Here is a tiny trained network, its code and every weight. The questions are about switching its units off for an input and a class, where a switched-off unit gives its printed mean instead of its output.

import numpy as np


def w(rows, s, z=0):
    codes = np.array(rows[::2]) - 128.0
    scale = np.full(codes.shape[1], s)
    scale[-1] = z or s
    return codes * scale


def f(y):
    return y / 2 * (1 + np.tanh(0.7978845608 * (y + 0.044715 * y**3)))


def log_softmax(a):
    a = a - a.max(-1, keepdims=True)
    return a - np.log(np.exp(a).sum(-1, keepdims=True))


def net(x, mask):
    res = np.array(x, float).reshape(1, 6) / 4 @ E
    y = f(res @ A[0][:, :-1].T + A[0][:, -1])
    res = res + np.where(mask, y, B[0][:, -1]) @ B[0][:, :-1]
    return log_softmax(res[-1] @ U[:, :-1].T + U[:, -1])


A, B = {}, {}
E = w([
[195,99,44,155,231,154,103,244,213,178],'x0',
[76,116,131,146,216,175,148,87,57,234],'x1',
[205,116,223,23,144,19,94,131,101,91],'x2',
[74,251,143,179,209,121,169,121,151,3],'x3',
[188,112,66,225,71,2,197,105,29,130],'x4',
[240,226,81,112,54,210,235,154,177,100],'x5',
],0.0075)
A[0] = w([
[174,97,78,134,130,188,146,120,112,218,171],'neuron 0',
[129,208,79,175,155,177,140,133,82,105,242],'neuron 1',
[97,1,145,109,171,114,60,108,183,205,235],'neuron 2',
[131,169,83,96,81,56,107,81,55,134,231],'neuron 3',
[145,85,108,161,68,94,215,98,86,118,253],'neuron 4',
[142,156,105,198,124,171,144,156,195,90,165],'neuron 5',
[77,53,147,122,139,217,170,101,101,220,211],'neuron 6',
[199,100,139,95,70,80,117,108,127,150,172],'neuron 7',
[102,141,179,52,137,153,132,112,140,66,205],'neuron 8',
[78,147,85,182,159,143,162,89,103,39,173],'neuron 9',
[113,143,167,83,170,143,106,102,144,116,188],'neuron 10',
[101,165,214,77,141,151,113,141,116,108,148],'neuron 11',
[161,74,87,141,135,110,78,234,148,194,194],'neuron 12',
],0.0096,0.0035)
B[0] = w([
[182,31,44,234,159,225,125,122,135,185,195],'neuron 0',
[77,151,130,143,130,133,222,88,196,127,187],'neuron 1',
[27,187,109,126,143,75,30,167,63,178,252],'neuron 2',
[170,123,192,136,40,94,164,147,39,138,202],'neuron 3',
[163,45,146,130,90,61,216,167,78,135,213],'neuron 4',
[109,179,62,69,140,104,171,150,208,104,189],'neuron 5',
[25,71,32,103,88,200,89,21,76,153,224],'neuron 6',
[194,47,122,80,93,77,133,185,103,147,202],'neuron 7',
[134,149,226,70,153,255,108,145,123,97,193],'neuron 8',
[94,174,182,214,104,66,149,95,165,38,188],'neuron 9',
[115,176,192,86,159,155,78,110,121,95,178],'neuron 10',
[169,127,185,22,121,204,134,92,99,114,183],'neuron 11',
[198,118,93,173,232,103,72,156,166,152,217],'neuron 12',
],0.0082,0.014)
U = w([
[123,116,235,249,125,61,232,78,84,71,113],'0',
[188,54,50,193,169,224,203,133,156,218,65],'1',
[173,146,255,21,175,206,98,128,121,90,251],'2',
[66,227,89,106,165,130,225,163,241,69,186],'3',
[251,54,158,77,43,55,179,206,68,191,145],'4',
[164,121,132,145,252,61,26,249,116,175,105],'5',
[19,81,90,112,84,148,38,68,46,175,1],'6',
],0.0072,0.0018)

Each question gives the input, the list of numbers given to net, and the class t.
The units are the neurons (one row each of A and B). Each row of codes is followed by its name. A weight is (code - 128) times the scale printed after its matrix; where a second scale follows, it is the last column's (A, B and U).
mask holds one flag per neuron, in row order. A switched-off neuron (its flag False) gives its mean, the last column of its row in B, instead of its output. The means were averaged over made-up inputs and are rounded, as every weight is.
A unit's drop is (log p(t) with every unit on - log p(t) with that unit switched off) / (log p(t) with every unit on - log p(t) with every unit switched off).
The circuit of an input: a set's keep is (log p(t) with only the set's units on - log p(t) with every unit switched off) / (log p(t) with every unit on - log p(t) with every unit switched off). Starting from the 12 units with the biggest drops (on a tie, the unit counted first), units are removed one at a time, each time the one whose removal leaves the highest keep (on an exact tie, the one counted first), for as long as the keep stays at least 0.8.
circuit, biggest first: the units of the circuit, biggest drop first
k most important neurons: the k neurons with the biggest drops, biggest first
drop when u is switched off: that unit's drop, to one decimal
input [-4,0,-4,0,4,6], class 0: 2 most important neurons => neuron 9; neuron 1
input [3,-7,3,3,3,8], class 3: circuit, biggest first => neuron 5
input [-7,8,6,5,2,-7], class 2: circuit, biggest first => neuron 11; neuron 8
input [-7,1,-7,1,-1,0], class 0: 2 most important neurons => neuron 9; neuron 2
input [7,-1,-6,-6,5,-8], class 5: 2 most important neurons => neuron 12; neuron 2
input [0,-8,7,-5,-2,-4], class 5: 2 most important neurons => neuron 2; neuron 4
input [-3,-6,-7,1,-8,0], class 3: 2 most important neurons => neuron 5; neuron 3
input [-8,-3,4,3,7,0], class 4: 3 most important neurons => neuron 7; neuron 4; neuron 3
input [-5,5,-5,-6,7,2], class 4: 2 most important neurons => neuron 4; neuron 3
input [-7,-3,-5,6,-5,-4], class 2: 2 most important neurons => neuron 8; neuron 11
input [-4,6,-3,3,-2,3], class 3: circuit, biggest first => neuron 1; neuron 3
input [3,8,6,4,2,8], class 3: 2 most important neurons => neuron 1; neuron 6
input [4,0,3,-5,-1,5], class 1: 2 most important neurons => neuron 0; neuron 2
input [-5,4,-8,1,5,5], class 0: circuit, biggest first => neuron 9
input [1,1,-4,2,6,5], class 0: 2 most important neurons => neuron 4; neuron 9
input [1,-1,-2,4,-4,-6], class 2: drop when neuron 8 is switched off => 0.1
input [5,-1,-4,2,-7,6], class 3: drop when neuron 5 is switched off => 0.5
input [-2,-1,-6,5,-2,0], class 3: drop when neuron 12 is switched off => 0.0
input [-1,6,0,6,1,-5], class 0: drop when neuron 2 is switched off => 0.1
input [1,-5,6,7,1,2], class 2: circuit, biggest first => neuron 8
